Below are the code and all the weights of a small trained network. Each question names an input and a target symbol and asks about switching units off, where a switched-off unit gives its printed mean instead of its output.

import numpy as np


def w(rows, s, z=0):
    codes = np.array(rows[::2]) - 128.0
    scale = np.full(codes.shape[1], s)
    scale[-1] = z or s
    return codes * scale


def f(y):
    return y / 2 * (1 + np.tanh(0.7978845608 * (y + 0.044715 * y**3)))


def softmax(a):
    e = np.exp(a - a.max(-1, keepdims=True))
    return e / e.sum(-1, keepdims=True)


def log_softmax(a):
    a = a - a.max(-1, keepdims=True)
    return a - np.log(np.exp(a).sum(-1, keepdims=True))


def net(x, mask):
    ids = ['ΛΠΨΩβξ'.index(c) for c in x.split()]
    T = len(ids)
    res = E[ids] + P[:T]
    u = 0
    for l in range(3):
        r = res
        for j in range(2):
            rows = slice(2 * j, 2 * j + 2)
            q, k, v = (r @ M[l][rows].T for M in (Q, K, V))
            z = softmax(np.where(np.tri(T) > 0, q @ k.T / 2**0.5, -1e9)) @ v
            o = O[l][rows]
            res = res + np.where(mask[u + j], z, o[:, -1]) @ o[:, :-1]
        u += 2
        y = f(res @ A[l][:, :-1].T + A[l][:, -1])
        res = res + np.where(mask[u : u + 4], y, B[l][:, -1]) @ B[l][:, :-1]
        u += 4
    return log_softmax(res[-1] @ U[:, :-1].T + U[:, -1])


Q, K, V, O, A, B = {}, {}, {}, {}, {}, {}
E = w([
[122,64,128,130,86,133,150,51,164,154,55],'Λ',
[133,175,119,157,104,119,8,123,145,121,98],'Π',
[181,186,195,85,126,163,136,94,117,143,115],'Ψ',
[133,136,137,138,84,93,181,180,142,204,165],'Ω',
[83,156,108,53,149,88,94,91,78,186,108],'β',
[143,162,84,150,165,81,170,83,114,87,178],'ξ',
],0.018)
P = w([
[85,173,165,192,126,88,223,192,73,102,32],'0',
[234,75,110,34,145,119,127,85,207,182,145],'1',
[192,113,96,37,130,142,145,40,227,177,163],'2',
[174,129,111,98,137,195,112,79,222,162,169],'3',
[137,157,96,111,151,202,126,84,224,174,156],'4',
[138,218,70,114,94,190,107,36,253,170,91],'5',
[178,185,17,133,111,137,146,75,250,91,52],'6',
],0.0051)
Q[0] = w([
[76,11,108,177,189,138,69,150,126,114,68],'L0H1',
[50,120,189,171,187,148,193,231,2,61,179],'L0H1',
[87,121,84,107,194,14,197,162,81,145,139],'L0H2',
[153,94,26,166,105,151,95,168,166,49,139],'L0H2',
],0.0077)
K[0] = w([
[136,45,102,177,65,202,96,27,254,211,177],'L0H1',
[170,114,147,68,161,205,70,84,215,183,220],'L0H1',
[151,135,148,164,75,171,100,68,216,131,71],'L0H2',
[79,145,197,59,130,155,106,160,104,213,110],'L0H2',
],0.0067)
V[0] = w([
[159,115,42,127,160,78,121,123,126,130,129],'L0H1',
[32,50,95,101,105,94,120,94,123,144,57],'L0H1',
[118,133,99,153,80,146,98,180,175,126,69],'L0H2',
[143,215,255,92,56,170,123,81,141,124,161],'L0H2',
],0.0064)
O[0] = w([
[140,158,166,91,108,210,80,90,108,130,182,221],'L0H1',
[214,118,142,147,170,83,88,151,102,116,183,194],'L0H1',
[26,165,231,100,76,49,87,2,136,154,204,33],'L0H2',
[187,144,213,66,125,172,101,115,126,104,144,251],'L0H2',
],0.0089,0.0014)
A[0] = w([
[53,93,65,91,91,157,150,135,89,145,166,43],'L0N1',
[9,51,202,168,181,253,96,186,96,75,230,1],'L0N2',
[158,119,150,177,193,106,160,174,111,140,129,66],'L0N3',
[184,49,56,86,134,184,94,183,96,82,123,78],'L0N4',
],0.0069,0.0053)
B[0] = w([
[157,158,136,135,125,134,153,129,81,153,76,8],'L0N1',
[19,120,142,184,135,255,93,103,83,134,122,45],'L0N2',
[82,136,158,116,72,175,78,120,85,107,199,1],'L0N3',
[115,186,174,249,117,169,112,131,100,187,125,191],'L0N4',
],0.0084,0.00065)
Q[1] = w([
[115,173,113,159,94,129,174,199,152,170,189],'L1H1',
[162,229,96,139,151,107,148,79,134,117,70],'L1H1',
[164,159,71,121,58,165,28,125,181,124,91],'L1H2',
[14,51,137,199,79,155,96,232,1,22,143],'L1H2',
],0.0082)
K[1] = w([
[135,177,86,12,125,99,83,64,98,136,56],'L1H1',
[92,157,216,200,71,147,233,179,70,189,52],'L1H1',
[83,187,253,216,85,39,116,20,81,78,193],'L1H2',
[199,123,38,97,155,235,83,114,247,179,246],'L1H2',
],0.0062)
V[1] = w([
[139,87,101,95,237,156,120,114,163,3,68],'L1H1',
[141,144,89,202,113,109,132,185,155,120,143],'L1H1',
[158,44,119,127,95,113,194,31,111,129,120],'L1H2',
[97,108,122,135,168,137,182,199,57,162,131],'L1H2',
],0.0053)
O[1] = w([
[104,176,180,151,122,114,137,28,89,156,97,2],'L1H1',
[143,189,112,89,65,144,98,130,178,77,96,110],'L1H1',
[135,140,92,145,131,161,166,95,133,113,193,131],'L1H2',
[126,166,254,129,87,110,89,135,192,134,167,120],'L1H2',
],0.0087,0.0028)
A[1] = w([
[16,188,117,224,53,168,132,131,184,129,169,59],'L1N1',
[146,68,98,165,158,201,47,164,92,46,130,52],'L1N2',
[45,114,108,135,101,216,109,21,158,2,201,4],'L1N3',
[144,160,140,194,233,144,92,187,161,62,86,86],'L1N4',
],0.0047,0.0037)
B[1] = w([
[229,171,173,154,124,151,92,61,110,108,167,45],'L1N1',
[102,65,147,73,105,110,145,45,90,167,167,42],'L1N2',
[101,129,254,63,120,102,50,188,156,152,133,96],'L1N3',
[116,124,171,29,66,74,186,28,136,183,161,253],'L1N4',
],0.0062,0.00032)
Q[2] = w([
[22,47,191,176,87,83,110,179,2,63,115],'L2H1',
[150,204,176,108,145,105,135,140,115,95,108],'L2H1',
[196,74,152,151,45,123,197,75,133,169,94],'L2H2',
[128,170,127,140,139,72,202,108,132,79,195],'L2H2',
],0.0095)
K[2] = w([
[255,91,44,67,178,232,46,81,229,212,218],'L2H1',
[167,99,139,82,205,133,209,152,161,138,84],'L2H1',
[97,135,132,80,129,49,65,165,140,77,135],'L2H2',
[129,162,61,119,142,164,125,198,144,171,43],'L2H2',
],0.0082)
V[2] = w([
[212,52,156,56,153,134,113,159,73,226,68],'L2H1',
[127,181,53,57,199,141,144,128,86,120,155],'L2H1',
[147,143,159,134,169,90,128,108,144,27,253],'L2H2',
[113,162,84,88,134,122,54,158,63,135,154],'L2H2',
],0.0057)
O[2] = w([
[71,138,95,173,120,132,112,81,254,96,140,10],'L2H1',
[119,108,233,224,132,169,150,204,134,34,38,142],'L2H1',
[122,194,124,160,95,113,119,81,68,91,250,130],'L2H2',
[164,225,130,96,221,21,87,188,183,144,31,161],'L2H2',
],0.0067,0.0014)
A[2] = w([
[38,49,178,158,122,147,132,109,141,109,100,22],'L2N1',
[93,111,171,189,144,118,207,145,81,153,140,80],'L2N2',
[2,70,142,108,136,148,133,154,121,183,192,44],'L2N3',
[92,130,198,165,112,154,160,170,98,102,87,3],'L2N4',
],0.0075,0.0068)
B[2] = w([
[154,183,90,80,82,116,66,98,78,127,161,123],'L2N1',
[182,141,90,69,81,151,151,99,196,136,100,108],'L2N2',
[168,107,114,90,142,49,143,141,147,124,9,90],'L2N3',
[86,120,166,99,148,119,211,119,151,99,186,3],'L2N4',
],0.011,0.00042)
U = w([
[125,167,40,211,169,142,244,45,92,100,196,163],'Λ',
[73,129,50,95,242,124,145,143,79,215,50,139],'Π',
[3,14,152,191,96,224,185,10,215,174,64,226],'Ψ',
[107,81,87,67,15,151,198,226,224,191,181,2],'Ω',
[88,149,202,221,131,105,19,97,189,134,123,199],'β',
[208,150,207,77,103,247,178,103,66,135,83,102],'ξ',
],0.0034,0.0017)

Each question gives the input, a string of symbols that net reads in full, and the target symbol t.
The units are the heads (2 rows each of Q, K, V and O) and the neurons (one row each of A and B). Each row of codes is followed by its name. A weight is (code - 128) times the scale printed after its matrix; where a second scale follows, it is the last column's (O, A, B and U).
mask holds one flag per unit, layer by layer, with each layer's heads first. A switched-off unit (its flag False) gives its mean, the last column of its rows in O or B, instead of its output. The means were averaged over made-up inputs and are rounded, as every weight is.
A unit's drop is (log p(t) with every unit on - log p(t) with that unit switched off) / (log p(t) with every unit on - log p(t) with every unit switched off).
The circuit of an input: a set's keep is (log p(t) with only the set's units on - log p(t) with every unit switched off) / (log p(t) with every unit on - log p(t) with every unit switched off). Starting from the 12 units with the biggest drops (on a tie, the unit counted first), units are removed one at a time, each time the one whose removal leaves the highest keep (on an exact tie, the one counted first), for as long as the keep stays at least 0.8.
circuit, biggest first: the units of the circuit, biggest drop first
most important unit: the unit with the biggest drop
k most important neurons: the k neurons with the biggest drops, biggest first
which heads matter: for each layer, one digit per head in row order, 1 if its drop is at least 0.15 and else 0, layers parted by /
drop when u is switched off: that unit's drop, to one decimal
input Π Π ξ ξ β ξ Π, target Π: circuit, biggest first => [L1H2, L0H2]
input Λ β Ψ, target Λ: circuit, biggest first => [L1H2, L0H1, L2H2, L2H1]
input ξ ξ Λ Ω β Ω, target ξ: circuit, biggest first => [L2H1, L0H1]
input Π Ψ ξ Ψ Ω ξ, target Π: which heads matter => 01 / 01 / 01
input β Π Λ Ψ β, target β: circuit, biggest first => [L0H1, L2H1, L0H2]
input β Ω Λ Λ ξ Ψ Ψ, target β: which heads matter => 10 / 01 / 10
input ξ Ψ Λ, target ξ: circuit, biggest first => [L2H1, L1H1, L0H2]
input Λ Ω β Ω, target Λ: circuit, biggest first => [L1H2, L0H1, L2H2, L0H2]
input β Ω β Π ξ Λ, target β: circuit, biggest first => [L0H1, L2H2, L2H1]
input β Π β, target β: which heads matter => 11 / 00 / 10
input Π β Ψ ξ ξ Ψ Ψ, target Π: circuit, biggest first => [L1H2, L0H2, L2H2]
input Ψ Π β, target Ψ: circuit, biggest first => [L2H1, L0H2]
input Ψ β β β ξ Ψ, target Ψ: which heads matter => 11 / 10 / 10
input β Λ ξ ξ ξ, target β: circuit, biggest first => [L2H1, L1H2, L0H1]
input ξ Π Π ξ, target β: most important unit => L0H2
input ξ Π Ψ Ω Ω, target ξ: circuit, biggest first => [L2H1, L0H2, L1H1]
input ξ ξ Π Λ Π, target ξ: most important neuron => [L1N1]
input Ψ Ψ Ψ, target Ψ: which heads matter => 10 / 10 / 11
input Ψ Π Ψ Λ β, target Ψ: which heads matter => 00 / 00 / 10
input Π Ψ Ψ, target Π: which heads matter => 00 / 11 / 01
input Ψ ξ Ω, target Ψ: which heads matter => 11 / 10 / 10
input ξ Ψ ξ Λ β, target ξ: most important neuron => [L0N1]
input Λ Ω Ψ Ω Λ ξ β, target Λ: drop when L0H1 is switched off => 0.3
input Ψ ξ Ψ Π, target Ψ: drop when L2N4 is switched off => 0.0
input Π Ω Λ Λ β Π, target Π: drop when L0H2 is switched off => 0.5
input Ω Π ξ Ω Π β β, target Ω: drop when L1H1 is switched off => 0.8
